Below are the code and all the weights of a small trained network. Each question names an input and a class and asks about switching units off, where a switched-off unit gives its printed mean instead of its output.

import numpy as np


def w(rows, s, z=0):
    codes = np.array(rows[::2]) - 128.0
    scale = np.full(codes.shape[1], s)
    scale[-1] = z or s
    return codes * scale


def f(y):
    return y / 2 * (1 + np.tanh(0.7978845608 * (y + 0.044715 * y**3)))


def log_softmax(a):
    a = a - a.max(-1, keepdims=True)
    return a - np.log(np.exp(a).sum(-1, keepdims=True))


def net(x, mask):
    res = np.array(x, float).reshape(1, 5) / 4 @ E
    y = f(res @ A[0][:, :-1].T + A[0][:, -1])
    res = res + np.where(mask, y, B[0][:, -1]) @ B[0][:, :-1]
    return log_softmax(res[-1] @ U[:, :-1].T + U[:, -1])


A, B = {}, {}
E = w([
[137,105,130,157],'x0',
[125,137,128,117],'x1',
[255,125,121,106],'x2',
[103,57,25,65],'x3',
[135,211,26,191],'x4',
],0.0093)
A[0] = w([
[122,140,138,91,80],'neuron 0',
[142,104,100,98,114],'neuron 1',
[126,120,116,108,117],'neuron 2',
[130,131,144,146,105],'neuron 3',
[80,114,137,149,75],'neuron 4',
[2,131,150,180,12],'neuron 5',
[124,90,159,116,141],'neuron 6',
[129,119,139,110,67],'neuron 7',
[134,166,46,175,81],'neuron 8',
[131,95,94,112,83],'neuron 9',
[202,125,118,117,4],'neuron 10',
[77,139,139,117,71],'neuron 11',
[134,147,157,145,110],'neuron 12',
[208,153,132,104,63],'neuron 13',
[132,170,151,121,83],'neuron 14',
[105,37,24,70,116],'neuron 15',
[145,154,98,131,52],'neuron 16',
[220,117,144,88,63],'neuron 17',
[144,196,214,170,135],'neuron 18',
[124,159,108,130,120],'neuron 19',
[107,56,180,84,77],'neuron 20',
[134,81,171,92,78],'neuron 21',
[123,100,63,108,97],'neuron 22',
[121,137,94,171,16],'neuron 23',
[113,89,210,86,79],'neuron 24',
[119,83,191,102,75],'neuron 25',
[74,126,134,140,73],'neuron 26',
[80,148,124,131,66],'neuron 27',
[141,204,217,179,98],'neuron 28',
[140,164,170,152,149],'neuron 29',
[41,129,133,161,63],'neuron 30',
[121,195,61,198,89],'neuron 31',
[129,116,149,154,81],'neuron 32',
[120,101,93,100,132],'neuron 33',
[161,150,155,134,52],'neuron 34',
[126,168,101,132,101],'neuron 35',
[235,149,105,117,13],'neuron 36',
],0.016,0.0026)
B[0] = w([
[140,133,122,134,134],'neuron 0',
[117,110,137,141,163],'neuron 1',
[130,122,122,140,137],'neuron 2',
[121,123,119,128,135],'neuron 3',
[140,124,158,127,155],'neuron 4',
[145,127,252,124,220],'neuron 5',
[136,152,104,115,171],'neuron 6',
[128,136,124,127,134],'neuron 7',
[153,178,70,107,204],'neuron 8',
[107,103,123,138,157],'neuron 9',
[127,135,192,117,181],'neuron 10',
[146,125,156,129,154],'neuron 11',
[113,114,116,136,152],'neuron 12',
[138,126,197,132,195],'neuron 13',
[120,113,116,137,146],'neuron 14',
[76,58,96,164,253],'neuron 15',
[139,146,120,119,147],'neuron 16',
[142,140,212,121,215],'neuron 17',
[94,74,81,162,234],'neuron 18',
[139,141,113,130,144],'neuron 19',
[147,169,73,110,219],'neuron 20',
[149,164,95,118,192],'neuron 21',
[106,91,111,144,179],'neuron 22',
[138,154,113,117,149],'neuron 23',
[150,174,71,109,222],'neuron 24',
[151,165,86,114,201],'neuron 25',
[133,127,170,125,158],'neuron 26',
[141,136,155,128,151],'neuron 27',
[82,65,81,146,239],'neuron 28',
[103,98,99,145,180],'neuron 29',
[137,130,217,122,188],'neuron 30',
[158,181,58,93,218],'neuron 31',
[121,127,118,127,136],'neuron 32',
[113,105,115,153,166],'neuron 33',
[119,114,148,130,154],'neuron 34',
[143,144,103,123,153],'neuron 35',
[143,143,219,118,215],'neuron 36',
],0.039,0.012)
U = w([
[63,6,54,177,254],'0',
[178,158,33,96,38],'1',
[150,85,190,127,130],'2',
],0.012,0.00081)

Each question gives the input, the list of numbers given to net, and the class t.
The units are the neurons (one row each of A and B). Each row of codes is followed by its name. A weight is (code - 128) times the scale printed after its matrix; where a second scale follows, it is the last column's (A, B and U).
mask holds one flag per neuron, in row order. A switched-off neuron (its flag False) gives its mean, the last column of its row in B, instead of its output. The means were averaged over made-up inputs and are rounded, as every weight is.
A unit's drop is (log p(t) with every unit on - log p(t) with that unit switched off) / (log p(t) with every unit on - log p(t) with every unit switched off).
The circuit of an input: a set's keep is (log p(t) with only the set's units on - log p(t) with every unit switched off) / (log p(t) with every unit on - log p(t) with every unit switched off). Starting from the 12 units with the biggest drops (on a tie, the unit counted first), units are removed one at a time, each time the one whose removal leaves the highest keep (on an exact tie, the one counted first), for as long as the keep stays at least 0.8.
units of the circuit, in order: the units of the circuit, biggest drop first
top k neurons: the k neurons with the biggest drops, biggest first
drop of u: that unit's drop, to one decimal
input [1,-3,-7,2,8], class 1: units of the circuit, in order : neuron 31
input [5,5,-2,-4,5], class 1: top 3 neurons : neuron 31; neuron 15; neuron 8
input [-7,4,-2,-1,2], class 1: top 3 neurons : neuron 15; neuron 36; neuron 17
input [8,5,-6,0,5], class 2: top 3 neurons : neuron 5; neuron 30; neuron 24
input [1,7,-1,0,-1], class 1: top 3 neurons : neuron 15; neuron 28; neuron 18
input [-4,-7,-7,-5,-6], class 2: top 3 neurons : neuron 5; neuron 30; neuron 31
input [-7,8,4,-3,0], class 2: top 2 neurons : neuron 15; neuron 36
input [1,-2,7,-7,5], class 0: top 3 neurons : neuron 28; neuron 18; neuron 5
input [3,-3,-5,3,6], class 1: top 2 neurons : neuron 31; neuron 8
input [-6,-4,1,-8,-8], class 0: top 4 neurons : neuron 28; neuron 18; neuron 31; neuron 29
input [2,-2,8,-8,-7], class 0: top 3 neurons : neuron 28; neuron 18; neuron 5
input [7,1,8,6,7], class 2: drop of neuron 13 : 0.3
input [-2,3,4,1,3], class 2: drop of neuron 36 : 0.1
input [7,-1,1,4,6], class 1: units of the circuit, in order : neuron 8
input [-6,3,-1,-8,6], class 0: drop of neuron 28 : 0.1
